Below is a small trained network, with its code and all its weights. Each question gives an input and a class and asks what happens when units are switched off, that is, made to give their printed mean instead of their output.

import numpy as np


def w(rows, s, z=0):
    codes = np.array(rows[::2]) - 128.0
    scale = np.full(codes.shape[1], s)
    scale[-1] = z or s
    return codes * scale


def f(y):
    return np.maximum(y, 0)


def log_softmax(a):
    a = a - a.max(-1, keepdims=True)
    return a - np.log(np.exp(a).sum(-1, keepdims=True))


def net(x, mask):
    res = np.array(x, float).reshape(1, 4) / 4 @ E
    y = f(res @ A[0][:, :-1].T + A[0][:, -1])
    res = res + np.where(mask, y, B[0][:, -1]) @ B[0][:, :-1]
    return log_softmax(res[-1] @ U[:, :-1].T + U[:, -1])


A, B = {}, {}
E = w([
[163,74,93,123,199,204,87,109,210,109,164,129],'x0',
[103,202,93,99,126,246,203,51,174,200,106,150],'x1',
[34,109,139,247,151,163,49,64,121,111,154,100],'x2',
[176,182,121,71,89,191,119,98,143,28,164,180],'x3',
],0.013)
A[0] = w([
[67,61,193,213,111,72,92,111,106,90,169,46,153],'N0',
[124,186,170,66,99,168,223,118,84,169,3,96,177],'N1',
[32,209,120,86,40,126,156,151,169,130,52,147,171],'N2',
[160,62,50,81,231,66,93,185,179,125,126,120,159],'N3',
[143,176,115,104,129,57,136,87,108,131,122,111,57],'N4',
[175,161,83,108,130,219,121,2,197,34,199,143,178],'N5',
[128,126,63,82,127,178,108,88,186,168,108,150,167],'N6',
[103,206,133,94,96,211,140,55,84,144,169,183,157],'N7',
[132,78,145,141,168,167,24,125,215,49,244,109,184],'N8',
[191,150,167,55,74,31,209,170,82,151,38,156,223],'N9',
[120,84,174,176,225,64,108,156,160,192,71,112,254],'N10',
[147,160,130,27,67,42,163,148,40,109,163,130,193],'N11',
[69,190,98,153,87,158,141,100,143,142,130,154,175],'N12',
],0.0081,0.0041)
B[0] = w([
[45,46,163,241,101,56,38,161,61,179,55,130,224],'N0',
[221,165,91,119,181,103,253,116,108,231,77,119,206],'N1',
[126,134,67,103,165,105,248,123,115,216,39,180,186],'N2',
[241,91,160,50,220,83,67,116,203,33,168,60,196],'N3',
[156,160,163,126,177,151,126,146,82,101,162,193,143],'N4',
[30,212,185,113,87,234,160,20,179,150,163,174,251],'N5',
[75,82,125,135,205,208,141,88,222,110,102,98,191],'N6',
[116,138,97,128,168,83,235,47,172,136,108,193,212],'N7',
[84,172,166,201,148,163,68,116,220,15,199,176,236],'N8',
[208,172,218,6,62,96,200,229,32,111,34,156,220],'N9',
[144,106,198,189,155,194,97,103,24,138,160,14,211],'N10',
[167,100,121,127,27,119,136,156,136,100,48,198,197],'N11',
[115,115,73,184,229,55,152,118,166,174,66,220,188],'N12',
],0.0068,0.02)
U = w([
[153,110,121,173,194,145,66,146,109,88,198,88,75],'0',
[130,139,32,119,153,138,172,106,131,190,72,144,179],'1',
[158,67,165,89,85,53,84,164,119,95,120,92,3],'2',
[170,165,165,66,55,128,146,209,2,160,57,174,119],'3',
[57,63,140,185,138,96,47,158,50,147,86,73,161],'4',
[175,83,176,56,188,172,127,132,110,168,138,18,239],'5',
[64,177,179,117,119,189,95,74,153,101,178,199,143],'6',
[145,137,117,72,113,114,98,204,172,54,120,142,26],'7',
],0.0097,0.0022)

Each question gives the input, the list of numbers given to net, and the class t.
The units are the neurons (one row each of A and B). Each row of codes is followed by its name. A weight is (code - 128) times the scale printed after its matrix; where a second scale follows, it is the last column's (A, B and U).
mask holds one flag per neuron, in row order. A switched-off neuron (its flag False) gives its mean, the last column of its row in B, instead of its output. The means were averaged over made-up inputs and are rounded, as every weight is.
A unit's drop is (log p(t) with every unit on - log p(t) with that unit switched off) / (log p(t) with every unit on - log p(t) with every unit switched off).
The circuit of an input: a set's keep is (log p(t) with only the set's units on - log p(t) with every unit switched off) / (log p(t) with every unit on - log p(t) with every unit switched off). Starting from the 12 units with the biggest drops (on a tie, the unit counted first), units are removed one at a time, each time the one whose removal leaves the highest keep (on an exact tie, the one counted first), for as long as the keep stays at least 0.8.
circuit, biggest first: the units of the circuit, biggest drop first
unit that matters most: the unit with the biggest drop
k most important neurons: the k neurons with the biggest drops, biggest first
drop when u is switched off: that unit's drop, to one decimal
input [7,5,-8,-2], class 5: unit that matters most -> N3
input [3,0,0,-5], class 4: 3 most important neurons -> (N1, N9, N5)
input [2,-5,-3,-2], class 2: circuit, biggest first -> (N3, N5)
input [8,0,2,-3], class 0: circuit, biggest first -> (N3, N9)
input [-7,-8,-1,-8], class 3: 2 most important neurons -> (N9, N11)
input [-3,1,2,4], class 1: circuit, biggest first -> (N8, N9)
input [6,-5,-7,-3], class 2: 2 most important neurons -> (N5, N1)
input [2,-5,-4,1], class 2: 2 most important neurons -> (N3, N5)
input [1,-8,1,4], class 0: 2 most important neurons -> (N8, N9)
input [2,-1,-6,-6], class 3: 3 most important neurons -> (N9, N6, N8)
input [3,8,3,-2], class 1: 2 most important neurons -> (N8, N12)
input [3,5,-1,-6], class 5: 2 most important neurons -> (N10, N7)
input [-7,-4,1,-6], class 3: drop when N9 is switched off -> 4.3
input [7,1,-2,-4], class 5: circuit, biggest first -> (N3)
input [0,-1,7,1], class 4: drop when N6 is switched off -> 0.0
input [-1,1,0,-5], class 4: drop when N11 is switched off -> 0.1
